Below is a small trained network, with its code and all its weights. Each question gives an input and a class and asks what happens when units are switched off, that is, made to give their printed mean instead of their output.

import numpy as np


def w(rows, s, z=0):
    codes = np.array(rows[::2]) - 128.0
    scale = np.full(codes.shape[1], s)
    scale[-1] = z or s
    return codes * scale


def norm(h):
    return h / np.sqrt((h * h).mean(-1, keepdims=True) + 1e-5)


def f(y):
    return y / 2 * (1 + np.tanh(0.7978845608 * (y + 0.044715 * y**3)))


def log_softmax(a):
    a = a - a.max(-1, keepdims=True)
    return a - np.log(np.exp(a).sum(-1, keepdims=True))


def net(x, mask):
    res = np.array(x, float).reshape(1, 8) / 4 @ E
    u = 0
    for l in range(3):
        y = f(norm(res) @ A[l][:, :-1].T + A[l][:, -1])
        res = res + np.where(mask[u : u + 5], y, B[l][:, -1]) @ B[l][:, :-1]
        u += 5
    return log_softmax(norm(res)[-1] @ U[:, :-1].T + U[:, -1])


A, B = {}, {}
E = w([
[130,130,130,130,129,129,128,128,129],'x0',
[132,128,130,126,129,130,130,123,127],'x1',
[132,127,131,130,128,130,128,128,128],'x2',
[130,129,129,127,130,126,128,132,128],'x3',
[222,157,9,130,132,158,157,147,103],'x4',
[168,211,118,141,104,87,27,69,94],'x5',
[148,85,164,79,21,125,127,188,81],'x6',
[128,123,127,132,125,128,128,126,129],'x7',
],0.011)
A[0] = w([
[125,77,96,100,115,186,228,179,148,3],'0.n0',
[179,138,81,118,95,147,158,168,79,78],'0.n1',
[100,114,204,99,90,104,100,120,141,11],'0.n2',
[150,151,141,131,89,98,96,92,98,77],'0.n3',
[147,111,147,68,1,131,131,180,103,230],'0.n4',
],0.0082,0.0034)
B[0] = w([
[172,121,158,152,249,151,13,187,84,205],'0.n0',
[170,63,111,103,150,129,131,122,204,193],'0.n1',
[136,175,102,254,198,102,178,124,74,172],'0.n2',
[91,189,108,121,135,221,40,114,132,165],'0.n3',
[145,69,159,112,106,94,159,153,86,254],'0.n4',
],0.0072,0.0076)
A[1] = w([
[87,85,168,131,135,119,173,134,153,3],'1.n0',
[92,113,213,115,96,105,98,134,108,56],'1.n1',
[71,135,162,143,152,133,103,104,179,86],'1.n2',
[101,99,121,153,141,116,247,125,164,101],'1.n3',
[140,158,99,136,156,148,104,111,160,110],'1.n4',
],0.015,0.0048)
B[1] = w([
[85,146,171,43,61,142,206,141,134,190],'1.n0',
[103,197,61,251,187,154,172,123,87,251],'1.n1',
[195,110,189,32,59,100,28,134,160,254],'1.n2',
[137,129,97,58,143,255,123,182,144,204],'1.n3',
[44,122,98,160,150,102,221,135,153,244],'1.n4',
],0.0097,0.006)
A[2] = w([
[107,177,127,190,129,5,180,53,153,150],'2.n0',
[142,106,191,28,126,166,85,174,184,106],'2.n1',
[127,147,168,108,118,38,38,66,162,15],'2.n2',
[101,135,191,142,233,133,146,155,130,204],'2.n3',
[195,137,67,126,2,102,159,129,102,4],'2.n4',
],0.0086,0.0025)
B[2] = w([
[254,83,117,134,59,40,100,94,111,255],'2.n0',
[188,182,59,150,54,79,56,28,45,247],'2.n1',
[82,6,189,132,186,147,215,228,209,223],'2.n2',
[41,178,143,93,75,140,153,79,189,229],'2.n3',
[57,195,192,34,89,158,27,32,184,171],'2.n4',
],0.0084,0.0054)
U = w([
[108,176,149,36,62,172,68,77,154,253],'0',
[56,108,185,139,125,168,249,189,88,95],'1',
[124,75,197,160,132,61,109,131,209,152],'2',
[126,187,155,236,98,99,95,111,29,74],'3',
[97,125,64,141,229,195,181,158,187,75],'4',
[233,28,107,98,135,148,105,190,74,71],'5',
[183,169,44,167,115,65,151,61,137,79],'6',
],0.019,0.0045)

Each question gives the input, the list of numbers given to net, and the class t.
The units are the neurons (one row each of A and B). Each row of codes is followed by its name. A weight is (code - 128) times the scale printed after its matrix; where a second scale follows, it is the last column's (A, B and U).
mask holds one flag per neuron, layer by layer. A switched-off neuron (its flag False) gives its mean, the last column of its row in B, instead of its output. The means were averaged over made-up inputs and are rounded, as every weight is.
A unit's drop is (log p(t) with every unit on - log p(t) with that unit switched off) / (log p(t) with every unit on - log p(t) with every unit switched off).
The circuit of an input: a set's keep is (log p(t) with only the set's units on - log p(t) with every unit switched off) / (log p(t) with every unit on - log p(t) with every unit switched off). Starting from the 12 units with the biggest drops (on a tie, the unit counted first), units are removed one at a time, each time the one whose removal leaves the highest keep (on an exact tie, the one counted first), for as long as the keep stays at least 0.8.
units of the circuit, in order: the units of the circuit, biggest drop first
most important unit: the unit with the biggest drop
k most important neurons: the k neurons with the biggest drops, biggest first
drop of u: that unit's drop, to one decimal
input [-7,-6,3,2,0,2,0,-6], class 2: 4 most important neurons	(0.n4; 1.n3; 1.n1; 0.n3)
input [3,5,8,-2,-8,-6,0,4], class 0: most important unit	1.n2
input [-7,7,6,3,-3,0,7,-4], class 1: 3 most important neurons	(0.n4; 2.n1; 0.n0)
input [4,4,6,7,-1,3,-7,1], class 2: units of the circuit, in order	(1.n2; 2.n2)
input [0,7,-3,-1,-5,0,6,0], class 1: 3 most important neurons	(0.n0; 0.n4; 2.n1)
input [4,6,-5,7,0,8,-1,-8], class 2: units of the circuit, in order	(2.n2; 2.n1)
input [7,-2,1,7,0,-2,5,7], class 1: 2 most important neurons	(1.n2; 1.n1)
input [8,2,6,2,1,1,7,-8], class 0: 4 most important neurons	(2.n4; 0.n0; 1.n4; 0.n1)
input [-3,-2,6,0,1,-8,7,-5], class 5: 4 most important neurons	(1.n4; 0.n0; 2.n1; 2.n2)
input [-1,7,-1,-6,0,0,-8,0], class 0: 2 most important neurons	(0.n0; 1.n2)
input [8,5,-6,8,-5,0,-2,-1], class 0: 2 most important neurons	(0.n0; 1.n3)
input [-5,5,-4,4,-1,0,6,0], class 1: 2 most important neurons	(0.n4; 2.n1)
input [6,5,8,-5,2,2,3,-1], class 0: drop of 2.n4	1.1
input [7,1,-8,-5,-3,-1,1,8], class 1: most important unit	1.n0
input [-3,-3,-7,1,7,6,4,8], class 0: drop of 2.n4	0.7
input [-2,-3,1,4,-4,7,-3,7], class 2: drop of 2.n2	0.4
